[[ 1.00  1.41  0.04  0.29 -3.17  2.07  1.55  0.42 -3.31  0.07 -4.32  0.98
   1.05]
 [-1.26 -2.25 -0.68  0.20  4.91 -3.25 -2.67 -0.12  4.73  0.10  4.27 -0.93
  -1.68]
 [ 0.90  1.60  0.71  0.11 -4.34  2.56  2.01  0.32 -3.63  0.15 -2.25  0.83
   1.34]
 [-0.37  0.33  2.75 -3.10  1.87  0.23  0.56 -2.14 -0.86 -1.59  5.54 -1.35
   0.30]
 [ 1.06  2.00  0.72 -0.45 -4.14  2.93  2.45 -0.09 -6.16 -0.27 -3.42  0.76
   1.45]
 [ 3.81  2.26 -5.65  3.16 -2.41  1.45  1.78  4.20 -0.42  4.41  1.53  3.70
   3.27]]
->
[[ 1.00  1.41  0.04  0.29 -3.17  2.07  1.55  0.42 -3.31  0.07 -4.32  0.98
   1.05]
 [ 0.90  1.60  0.71  0.11 -4.34  2.56  2.01  0.32 -3.63  0.15 -2.25  0.83
   1.34]
 [ 1.06  2.00  0.72 -0.45 -4.14  2.93  2.45 -0.09 -6.16 -0.27 -3.42  0.76
   1.45]]

[[ 1.64 -2.90 -3.85  0.41  3.26 -1.75 -3.92 -1.48  2.51 -2.24 -2.43  0.91
  -1.94 -0.34  1.11  2.51]
 [ 1.67 -1.10  3.21  6.09 -1.97  1.39 -1.57 -0.39 -0.50 -0.56 -2.27  0.06
   0.59 -0.89 -2.91  1.25]]
->
[[ 1.64 -2.90 -3.85  0.41  3.26 -1.75 -3.92 -1.48  2.51 -2.24 -2.43  0.91
  -1.94 -0.34  1.11  2.51]]

[[ 0.37 -2.65  2.90 -4.37  4.98  2.98  0.49  2.72 -2.47 -1.21  0.95 -2.21
  -2.79]
 [-3.73  2.01  2.51  0.26 -4.79 -4.48  1.05 -1.11 -4.91  4.37  2.46 -2.73
  -5.00]
 [-4.23 -2.34 -1.35 -1.35 -0.89 -4.56  4.93 -4.72 -1.38 -2.52 -4.31 -2.64
   4.29]
 [ 4.83 -4.44 -1.46  4.46  3.19  3.50 -4.89 -2.04  0.18 -1.03 -2.97 -4.47
   1.75]
 [ 2.76 -2.03  4.90  3.97 -0.12 -2.55 -0.52  3.76 -0.36 -2.24 -3.02  1.47
  -0.44]
 [ 1.77 -2.35 -3.55  1.42 -2.00  3.24 -0.40  1.27 -0.04  0.63  0.13 -4.80
  -4.76]
 [ 2.52  1.57 -2.98 -1.78 -2.83 -0.27  4.84 -1.24 -0.78  3.36 -0.72 -1.63
  -4.58]]
->
[[ 0.37 -2.65  2.90 -4.37  4.98  2.98  0.49  2.72 -2.47 -1.21  0.95 -2.21
  -2.79]
 [-4.23 -2.34 -1.35 -1.35 -0.89 -4.56  4.93 -4.72 -1.38 -2.52 -4.31 -2.64
   4.29]
 [ 2.76 -2.03  4.90  3.97 -0.12 -2.55 -0.52  3.76 -0.36 -2.24 -3.02  1.47
  -0.44]
 [ 2.52  1.57 -2.98 -1.78 -2.83 -0.27  4.84 -1.24 -0.78  3.36 -0.72 -1.63
  -4.58]]

[[ 1.47 -0.65 -4.37]
 [-0.42  2.82 -3.77]
 [ 0.75  0.69 -4.15]
 [-1.25  4.30 -3.54]
 [ 1.68 -0.95 -4.45]
 [ 1.13 -0.03 -4.30]
 [-1.12  4.13 -3.55]
 [ 2.30 -2.12 -4.67]
 [ 2.56 -2.58 -4.72]
 [ 0.23  1.64 -3.97]
 [-0.05  2.12 -3.91]]
->
[[ 1.47 -0.65 -4.37]
 [ 0.75  0.69 -4.15]
 [ 1.68 -0.95 -4.45]
 [-1.12  4.13 -3.55]
 [ 2.56 -2.58 -4.72]
 [-0.05  2.12 -3.91]]

[[ 3.15  3.93  1.58 -0.01]
 [-1.80  0.91  2.07  0.45]
 [ 2.19  1.46  4.82 -4.99]
 [ 2.34  0.58 -1.11  4.25]
 [-4.42 -1.67  4.56  4.53]
 [ 4.54  3.07  2.26 -0.13]]
->
[[ 3.15  3.93  1.58 -0.01]
 [ 2.19  1.46  4.82 -4.99]
 [-4.42 -1.67  4.56  4.53]]

[[ 0.04  4.83 -2.16 -0.52  0.00  0.24]
 [-2.86  4.66 -4.98 -0.85 -0.98  0.00]
 [-0.88 -3.82  1.23  0.24 -2.22 -4.05]
 [-3.54  0.90 -4.49 -0.40  3.27 -1.02]]
->
[[ 0.04  4.83 -2.16 -0.52  0.00  0.24]
 [-0.88 -3.82  1.23  0.24 -2.22 -4.05]]
---
[[-1.62  6.07 -3.15  1.09 -1.46  3.05  4.70  5.28]
 [ 3.25 -2.89  3.59  0.66  3.00  0.05  0.41 -3.67]
 [-0.41 -0.47 -1.75 -0.85 -0.77 -0.75 -0.31 -0.04]
 [ 2.25 -0.75 -1.20 -0.82  0.32 -2.37  0.62  1.46]
 [-0.21 -0.27 -2.34 -0.96 -0.82 -0.74  0.19  0.21]
 [ 0.51 -1.74 -0.13 -1.01  0.12 -0.92  1.11 -2.79]
 [ 2.47 -1.65  2.94  0.84  2.50  0.84  1.16 -2.94]]
->
[[ 3.25 -2.89  3.59  0.66  3.00  0.05  0.41 -3.67]
 [ 2.25 -0.75 -1.20 -0.82  0.32 -2.37  0.62  1.46]
 [ 0.51 -1.74 -0.13 -1.01  0.12 -0.92  1.11 -2.79]]

[[ 0.66 -0.28]
 [ 1.19 -0.04]
 [-1.65  2.13]
 [ 0.04 -1.27]
 [-0.98  0.20]
 [-0.91 -2.43]
 [ 0.31 -2.38]
 [-1.27 -5.07]
 [ 0.24 -1.30]]
->
[[ 1.19 -0.04]
 [ 0.04 -1.27]
 [-0.91 -2.43]
 [-1.27 -5.07]]

[[-2.98 -1.67 -3.57 -1.45]
 [-2.81 -2.43 -2.05 -2.39]
 [-0.60 -0.54 -2.32 -0.44]
 [ 0.58 -1.09 -0.83  0.12]
 [-2.80 -4.38 -1.42 -3.72]
 [-1.50 -2.12 -0.65 -1.90]
 [ 1.17 -1.10 -0.33  0.18]
 [-0.51 -1.59 -1.20 -0.90]
 [-0.14 -1.41  0.07 -0.65]
 [ 0.15 -1.71  0.14 -0.65]]
->
[[-2.81 -2.43 -2.05 -2.39]
 [ 0.58 -1.09 -0.83  0.12]
 [-1.50 -2.12 -0.65 -1.90]
 [-0.51 -1.59 -1.20 -0.90]
 [ 0.15 -1.71  0.14 -0.65]]

[[-0.04  4.02  2.43 -4.39]
 [-1.70 -5.72  5.46  3.75]
 [ 5.27  6.14  4.62 -1.88]
 [-1.06  3.52 -4.32  5.93]
 [-1.61  1.72  3.20  1.08]
 [ 5.13  1.91 -4.04  5.99]
 [-4.16 -1.52 -2.80 -4.42]
 [ 5.90  0.00 -3.85 -3.11]
 [-5.44 -6.16 -1.55  6.04]
 [ 2.88 -2.20 -4.42  3.85]]
->
[[-1.70 -5.72  5.46  3.75]
 [-1.06  3.52 -4.32  5.93]
 [ 5.13  1.91 -4.04  5.99]
 [ 5.90  0.00 -3.85 -3.11]
 [ 2.88 -2.20 -4.42  3.85]]

[[-2.16 -1.89 -1.02]
 [ 1.16  3.72  0.69]
 [ 4.45 -0.39 -0.63]
 [ 1.12 -3.32 -1.13]
 [ 2.20  5.45 -1.31]
 [-0.01  4.82 -0.36]
 [ 2.93 -3.38  1.57]]
->
[[ 1.16  3.72  0.69]
 [ 1.12 -3.32 -1.13]
 [-0.01  4.82 -0.36]]

[[-3.73 -1.19 -0.61  1.60  0.49 -0.66  3.96]
 [ 2.13 -1.92 -0.94 -1.38  3.14 -1.29 -2.68]
 [-4.18 -0.96  0.09  0.92 -2.81  0.38  4.87]
 [-0.81  2.53 -0.97  1.80  4.12 -0.15 -1.52]
 [-1.83 -1.32 -0.74  0.21  0.99 -0.62  1.37]]
->
[[ 2.13 -1.92 -0.94 -1.38  3.14 -1.29 -2.68]
 [-0.81  2.53 -0.97  1.80  4.12 -0.15 -1.52]]
